Each row is followed by its class.
 3.492  2.816 -2.023  2.581 -0.786  2.132 -1.464  3.185  2.607  4.680 -0.114 -0.525 -0.089 -1.447  1.206  5.411 -1.119 -0.668 -0.244  1.045  2.256  0.692  1.031 -0.877  1.946  2.891 -1.519 -1.481 -5.226 -0.326  0.988  1.216  1.150 -3.064 -3.922 -1.414  3.621 -2.262  1.700 -0.523  2.589 -0.775 -0.940 -0.332  2.205 -1.320  1.040 -0.257  2.485  0.241 : ll
 2.951  1.969 -0.190  0.149  1.028 -2.482  2.323 -0.124  2.514  1.739 -2.682 -0.350 -0.412  1.529  0.348 -0.155  1.908  0.968  1.586  0.932 -1.895 -1.785  0.722  0.626 -0.119 -4.019 -0.959 -2.066 -1.899 -2.127 -0.510  3.027  0.085 -1.832  0.520 -0.722  0.834  2.089 -0.087  3.524  0.101  0.151 -3.548  2.723  1.798 -1.630  2.477 -0.077  2.615 -0.286 : zc
 3.559  2.824  0.373 -0.548  0.006 -2.530  3.921 -4.453  3.229 -0.744 -2.533  0.574 -2.738  2.428  2.002 -1.462 -0.212  1.024  1.720  0.974 -4.053 -1.985  0.584  0.779 -0.836 -3.850 -3.221 -1.733 -1.268 -0.795 -1.719  2.309 -1.614 -0.354  2.002  2.093 -1.549  2.332 -1.908  4.682 -0.554  0.415 -0.332  2.446  0.988  0.562  2.366  0.535  2.925  0.159 : zc
-5.292 -1.638  4.063 -4.110 -0.391  2.816 -2.182  0.075 -5.932 -0.562  1.073  1.538  0.321 -3.242 -3.387  1.465  0.939 -0.988 -1.053 -2.446 -0.662  0.289 -0.102  2.474 -2.025  2.111  2.923  3.347  7.874  0.712 -0.524 -1.282 -0.686  3.015  1.736  1.290 -4.478 -1.396 -0.112 -1.648 -2.437  1.344  3.463 -1.823 -2.049  4.028 -2.070  1.068 -5.779 -1.173 : zc
-2.140 -2.444  0.839 -1.164  1.764 -2.812  1.792 -4.231 -3.223 -1.600 -2.422  1.359 -0.819  0.620 -1.319 -4.100  1.082  2.192  0.266  0.892 -2.510 -1.570 -0.702  0.434  0.506 -3.502 -0.059  0.089  4.347 -0.415 -1.183  2.157 -1.693  2.323  3.765  1.149 -2.884  2.702 -2.352  4.017 -1.846  0.572  2.248  3.278  0.008  0.583  0.028  0.779  0.147  0.614 : zc
-1.496 -0.592 -1.858  0.098 -0.181 -0.548  0.188  0.348 -0.451 -2.520  0.970 -0.289 -0.430  2.224  3.524 -2.964 -3.196 -0.724  2.466  1.290  0.195 -2.734  0.434  0.177 -1.688 -3.387  1.023 -1.017  1.286  0.808  0.377  0.988  0.007 -1.100  1.515 -1.212 -0.932  3.396  2.731 -0.393 -0.161  1.317 -2.341 -1.735  0.462  0.077 -0.566 -1.937 -2.493  0.520 : zc
-0.478  0.067 -1.812 -0.690 -0.206  1.090  0.870 -5.267  1.724 -1.193 -1.728  1.044 -0.972  2.732 -0.328 -2.272 -1.581  1.519  0.822  3.206  0.140  0.367 -1.462  0.773  3.853  0.086 -2.150 -1.673 -1.544  1.758 -0.651 -0.858 -0.595  0.432 -0.718  3.334  0.644  1.711  0.039  1.472  0.319  0.441  3.530  0.827 -0.989 -1.101 -0.191  0.790  3.063 -0.913 : zc
-0.353  3.216  1.402 -2.365 -0.567  0.671  0.968 -0.256  0.853 -0.774 -0.436 -0.203 -0.851  0.109  1.359  2.539 -0.049 -0.804  0.644 -0.803 -1.707 -2.056  0.598  1.875 -1.770 -0.475 -0.556  0.272  0.958  0.180 -0.090  0.120 -1.593 -1.546  0.806 -0.562 -2.926  0.438  0.585  1.850 -1.073  0.299 -0.192 -1.622 -0.313 -0.012  0.546  0.049 -1.459  0.191 : td
 3.506  3.119 -1.660  1.707 -1.147  1.068 -0.193  0.179  4.018  1.448  0.115 -0.079 -0.392  0.386  2.189  4.034 -0.980 -0.936 -1.028  1.047  0.714  2.276 -0.008 -0.489  1.835  2.473 -1.888 -1.100 -5.049  0.820  0.557 -0.472 -0.148 -1.425 -3.314  0.054  1.243 -1.846  0.794  0.095  0.776 -0.207  0.352 -1.022  0.142 -2.432  1.632  0.639  2.401 -0.251 : ll
-0.405 -1.531 -1.729  1.242 -0.341  1.121 -1.510 -5.068  1.113 -0.717  1.635  0.520 -1.151  2.383 -1.389 -4.023  0.747  1.190 -1.123  0.374  1.345  0.199 -3.994 -0.478  1.822  2.289  1.171 -1.505 -0.717  2.270 -1.160 -0.637  1.255  2.911  0.308  3.364 -0.531 -0.996 -2.738 -0.786  2.386 -0.022  2.689  1.775 -2.434  0.529 -2.919  0.317  2.577  0.696 : zc
 0.901  1.582  2.431  0.670 -0.125 -1.208  1.514 -2.495  4.370 -0.866  1.751  1.975 -3.310  1.912  0.401 -2.789  2.959  0.206 -1.145 -2.129 -2.056  0.437 -4.044  0.694  0.505 -0.550 -2.139 -1.215 -0.793  0.430  1.701 -1.378 -1.770  1.779  1.669  1.334 -3.181 -3.400 -3.660  1.443  0.730 -1.145  3.510  0.433 -2.434 -0.328 -1.073  0.325  1.773 -0.290 : td
 2.557  4.251  1.175 -0.063 -1.021  0.366  0.314  0.518  1.350 -0.258  1.957  0.639 -1.083  0.342  3.170  4.187  0.436 -2.730 -0.824 -0.311 -1.068 -1.602 -0.033  0.526 -2.337  1.755 -0.023 -0.797 -0.977  0.861  0.072 -0.383 -1.605 -2.243 -0.058 -1.092 -2.231 -1.160  0.957  0.725  0.064  1.439 -1.233 -2.913 -0.561  1.108  0.610  0.782 -1.811 -0.778 : ll
-1.398  2.495 -1.595 -2.871  0.613  0.481  0.447 -3.642  1.800  1.612 -3.567  2.081 -0.839  4.416 -2.431  1.904 -1.503  0.523  1.752  3.339 -0.516  0.104  0.168  3.293  4.011 -0.449 -1.525  0.047  0.219 -0.150 -1.592 -1.424 -0.219 -0.146 -1.842  2.291  0.340  0.322 -1.022  3.948 -2.271  1.859  4.978  5.159 -1.233 -1.842  1.711  0.015  3.663  0.203 : zc
 1.411  2.918 -0.080 -0.943  1.135 -1.806  2.577 -2.353  2.581 -0.298 -1.733  2.552 -1.931  1.519  2.141  0.263  0.956 -0.070  2.165  0.698 -3.166 -2.925  0.238  2.330 -0.772 -3.021 -1.039 -1.902 -0.519 -0.793 -0.507  2.962 -1.387 -2.112  1.193  0.089 -1.077  1.113 -0.242  3.473 -1.543  0.838 -1.420  1.650  0.663 -1.207  0.904  1.153  1.919 -0.132 : td
-1.682 -4.778  0.234  1.118  2.343 -2.885  1.019 -3.256 -0.980  0.610 -0.199 -0.474 -1.764  1.100 -2.465 -7.480  3.879  2.677  0.961 -1.802 -0.696 -1.248 -2.662 -1.307  0.833 -3.888  1.453 -0.077  2.658 -0.528 -0.538  0.481  0.830  4.192  4.327  1.054 -0.534 -0.037 -2.988  0.321  1.264 -0.717  0.830  4.425 -1.369  1.023 -3.927  1.815  2.532  0.252 : zc
-6.001 -1.221 -1.342  0.331  1.488 -0.525 -1.098  3.767  0.369  1.073  2.848 -0.591  1.810  0.701 -0.166 -3.935 -1.491 -1.023  3.138  0.466  2.740 -2.326 -2.526 -0.593 -0.535 -1.066  3.316 -0.900  2.137  0.544  0.872 -1.228  2.761 -0.845  1.686 -2.287 -0.635 -1.022  2.505 -4.171  0.674  0.969 -2.399  1.689 -1.142  0.667 -4.069 -2.063 -0.913  1.511 : ll
 0.822  2.124  1.038 -2.298  0.992 -1.622  2.327 -3.992  1.065 -0.318 -1.916  2.036 -1.737  1.085 -0.602 -1.466  1.891  0.415  1.684  0.125 -3.182 -3.183  0.401  1.992 -0.771 -2.969 -1.006 -0.324 -0.093 -0.740 -1.037  1.444 -1.032  0.153  2.343  2.074 -3.642  1.192 -2.070  5.038 -1.846  0.951  2.881  2.855 -0.323  0.607  1.188  1.059  1.372 -0.113 : zc
 0.678 -1.410 -0.973  0.524 -1.621  2.068 -2.497  4.079 -3.549 -2.160  1.859 -2.544  2.719 -1.984  1.866  2.502 -1.968 -1.653 -1.338  0.457  3.257  1.677  3.474 -0.598 -1.719  2.546 -0.675  0.803 -0.720  1.631  1.858  0.330  0.849 -1.570 -2.142 -1.777  1.309  1.059  3.932 -4.456 -0.154  0.304 -2.396 -6.250  1.742  0.618  0.991 -0.756 -4.547 -0.773 : zc
 1.973  0.425  0.661 -0.566 -0.228 -1.154  2.486 -1.727  1.592 -1.213 -3.004  0.368 -1.157  0.333  1.296 -1.001  0.615  0.635  0.248 -0.277 -2.947 -0.169  0.807  0.501  0.234 -3.944 -1.725 -0.215 -2.365 -0.923 -0.800  0.995 -0.866 -0.428  1.031  0.965 -0.940  1.722 -1.031  2.619 -0.766  0.477 -0.368 -3.247  0.449 -0.051  1.993  0.802  8.731 -0.303 : td
-3.292  1.946  4.165  0.933  3.549 -1.855  0.173  5.289  3.118  5.664  3.297 -0.054 -1.033 -1.945 -3.264  1.039  3.352 -0.889  0.013 -3.793  0.389 -0.336 -3.334  0.114 -3.150 -1.146  4.936  0.276  1.347 -3.161 -0.389 -0.281 -0.088 -1.569  2.204 -4.008 -1.972 -6.409 -0.472  0.534 -0.572 -0.482 -1.608  4.297 -1.484  0.434 -2.402 -0.524  1.679 -0.684 : ll
-0.054  3.982 -1.055 -1.469 -0.017  0.234  0.302 -2.028  2.189  2.497 -0.498  1.586 -1.477  1.316 -0.729  2.621  0.135 -0.375  1.880  1.677 -0.005 -1.098 -0.024  2.048  1.282  0.346 -0.344 -1.349 -1.575 -0.227 -1.056  0.317 -0.113 -1.477 -1.717  1.657 -0.884 -0.956 -0.263  2.721 -1.050  0.431  2.635  4.484 -0.383  0.343 -0.013  0.618  4.489  0.378 : td
 2.139  0.884  1.513  0.084  0.593 -3.576  2.143 -1.100  2.576  0.010 -0.798  0.941 -0.126  1.537  1.768 -1.440  0.780  0.486  0.134 -0.289 -3.104 -0.862 -1.368  0.803 -0.227 -2.000 -0.414 -1.820 -0.396 -0.811 -1.047  0.078 -1.735 -0.351  1.440  0.019 -1.571 -0.511 -1.080  3.075  0.178 -0.402  0.376  1.189 -0.728 -0.722  0.910  0.136  1.220 -0.313 : td
 2.643  0.806  1.840 -1.223  0.399 -2.728  3.778 -2.794  0.270 -1.463 -2.451  1.650 -1.511  0.431  2.502 -1.806  1.026  0.867  0.944 -0.597 -4.424 -2.287  0.788 -1.466 -1.514 -5.186 -1.408 -0.139  1.338 -0.918 -0.662  1.444 -2.058 -0.363  2.861  0.905 -2.659  2.127 -1.370  4.079 -0.713 -0.003 -0.928  0.660  0.588 -0.032  1.665  0.542 -0.147 -0.030 : zc
-5.300  0.263 -0.956 -1.452  1.546  0.040 -0.455 -1.317  3.108  2.799 -0.260  1.456 -0.881  2.369 -3.802 -2.475 -0.233  0.718  2.385  2.739  1.259 -0.900 -3.904  2.843  3.863 -0.381  2.676 -0.194  1.688  0.186 -1.209 -2.212  0.131  1.049  0.244  1.518 -0.821 -2.442 -1.361  0.629 -0.574  0.096  4.033  6.922 -3.138 -0.877 -3.688 -0.465  4.273  1.766 : ll
-4.967  3.001  1.656 -2.955  2.611 -1.339  1.252 -2.193  2.332  2.662  0.049  3.086 -1.655  2.408 -1.696 -1.102  0.918  0.067  2.965  3.154 -1.497 -3.368 -2.825  3.493 -0.271  0.859  3.033 -0.738  4.530 -0.263 -1.784 -1.659 -1.014 -0.904  2.807 -0.795 -4.595 -1.357 -1.128  3.219 -1.507  0.551  2.140  6.102 -2.986 -0.096 -1.699 -0.050  1.902  0.500 : zc
